Below is a small trained network, with its code and all its weights. Each question gives an input and a class and asks what happens when units are switched off, that is, made to give their printed mean instead of their output.

import numpy as np


def w(rows, s, z=0):
    codes = np.array(rows[::2]) - 128.0
    scale = np.full(codes.shape[1], s)
    scale[-1] = z or s
    return codes * scale


def norm(h):
    return h / np.sqrt((h * h).mean(-1, keepdims=True) + 1e-5)


def f(y):
    return y / 2 * (1 + np.tanh(0.7978845608 * (y + 0.044715 * y**3)))


def log_softmax(a):
    a = a - a.max(-1, keepdims=True)
    return a - np.log(np.exp(a).sum(-1, keepdims=True))


def net(x, mask):
    res = np.array(x, float).reshape(1, 3) / 4 @ E
    u = 0
    for l in range(3):
        y = f(norm(res) @ A[l][:, :-1].T + A[l][:, -1])
        res = res + np.where(mask[u : u + 5], y, B[l][:, -1]) @ B[l][:, :-1]
        u += 5
    return log_softmax(norm(res)[-1] @ U[:, :-1].T + U[:, -1])


A, B = {}, {}
E = w([
[69,54,59],'x0',
[114,2,186],'x1',
[84,199,144],'x2',
],0.007)
A[0] = w([
[141,36,104,189],'L0N1',
[166,123,123,78],'L0N2',
[211,140,69,9],'L0N3',
[135,3,44,67],'L0N4',
[111,132,192,65],'L0N5',
],0.012,0.0015)
B[0] = w([
[185,253,165,215],'L0N1',
[190,126,161,131],'L0N2',
[167,180,80,164],'L0N3',
[33,120,91,254],'L0N4',
[182,124,177,147],'L0N5',
],0.0069,0.0058)
A[1] = w([
[158,63,125,14],'L1N1',
[229,158,208,75],'L1N2',
[162,182,27,2],'L1N3',
[167,170,204,251],'L1N4',
[155,255,46,33],'L1N5',
],0.0075,0.00097)
B[1] = w([
[104,130,21,109],'L1N1',
[70,112,132,208],'L1N2',
[57,229,89,186],'L1N3',
[137,1,193,199],'L1N4',
[218,63,124,254],'L1N5',
],0.0077,0.0047)
A[2] = w([
[197,61,178,254],'L2N1',
[3,147,99,158],'L2N2',
[136,115,172,192],'L2N3',
[156,162,115,150],'L2N4',
[73,160,115,10],'L2N5',
],0.014,0.0031)
B[2] = w([
[87,156,134,253],'L2N1',
[203,6,165,254],'L2N2',
[92,202,123,177],'L2N3',
[86,83,69,162],'L2N4',
[153,116,137,150],'L2N5',
],0.012,0.0068)
U = w([
[162,19,147,187],'0',
[22,233,251,203],'1',
[159,220,1,3],'2',
],0.0098,0.0021)

Each question gives the input, the list of numbers given to net, and the class t.
The units are the neurons (one row each of A and B). Each row of codes is followed by its name. A weight is (code - 128) times the scale printed after its matrix; where a second scale follows, it is the last column's (A, B and U).
mask holds one flag per neuron, layer by layer. A switched-off neuron (its flag False) gives its mean, the last column of its row in B, instead of its output. The means were averaged over made-up inputs and are rounded, as every weight is.
A unit's drop is (log p(t) with every unit on - log p(t) with that unit switched off) / (log p(t) with every unit on - log p(t) with every unit switched off).
The circuit of an input: a set's keep is (log p(t) with only the set's units on - log p(t) with every unit switched off) / (log p(t) with every unit on - log p(t) with every unit switched off). Starting from the 12 units with the biggest drops (on a tie, the unit counted first), units are removed one at a time, each time the one whose removal leaves the highest keep (on an exact tie, the one counted first), for as long as the keep stays at least 0.8.
units of the circuit, in order: the units of the circuit, biggest drop first
most important unit: the unit with the biggest drop
top k neurons: the k neurons with the biggest drops, biggest first
top k neurons in layer l: the k neurons of layer l with the biggest drops, biggest first
drop when u is switched off: that unit's drop, to one decimal
input [8,-7,-1], class 0: units of the circuit, in order : [L2N2]
input [-5,-6,4], class 2: units of the circuit, in order : [L2N4; L1N5]
input [-6,-4,-6], class 2: units of the circuit, in order : [L2N2; L2N4]
input [0,3,-3], class 1: top 3 neurons : [L0N1; L1N3; L1N2]
input [-8,8,-3], class 1: units of the circuit, in order : [L2N2; L2N1]
input [-5,-4,-6], class 2: top 2 neurons : [L0N3; L2N2]
input [-1,-6,6], class 2: top 3 neurons in layer 2 : [L2N2; L2N1; L2N4]
input [-4,-4,-7], class 2: top 2 neurons : [L2N2; L0N3]
input [-4,-1,-6], class 1: top 3 neurons : [L2N2; L2N1; L0N4]
input [-4,-2,-2], class 1: top 2 neurons in layer 2 : [L2N2; L2N1]
input [6,-5,3], class 0: top 2 neurons : [L0N1; L2N2]
input [8,-4,8], class 0: drop when L2N2 is switched off : 0.2
input [-2,-2,-5], class 2: drop when L0N3 is switched off : 0.8
input [-2,-2,-6], class 2: most important unit : L0N3
input [-1,4,3], class 1: drop when L2N2 is switched off : 0.1
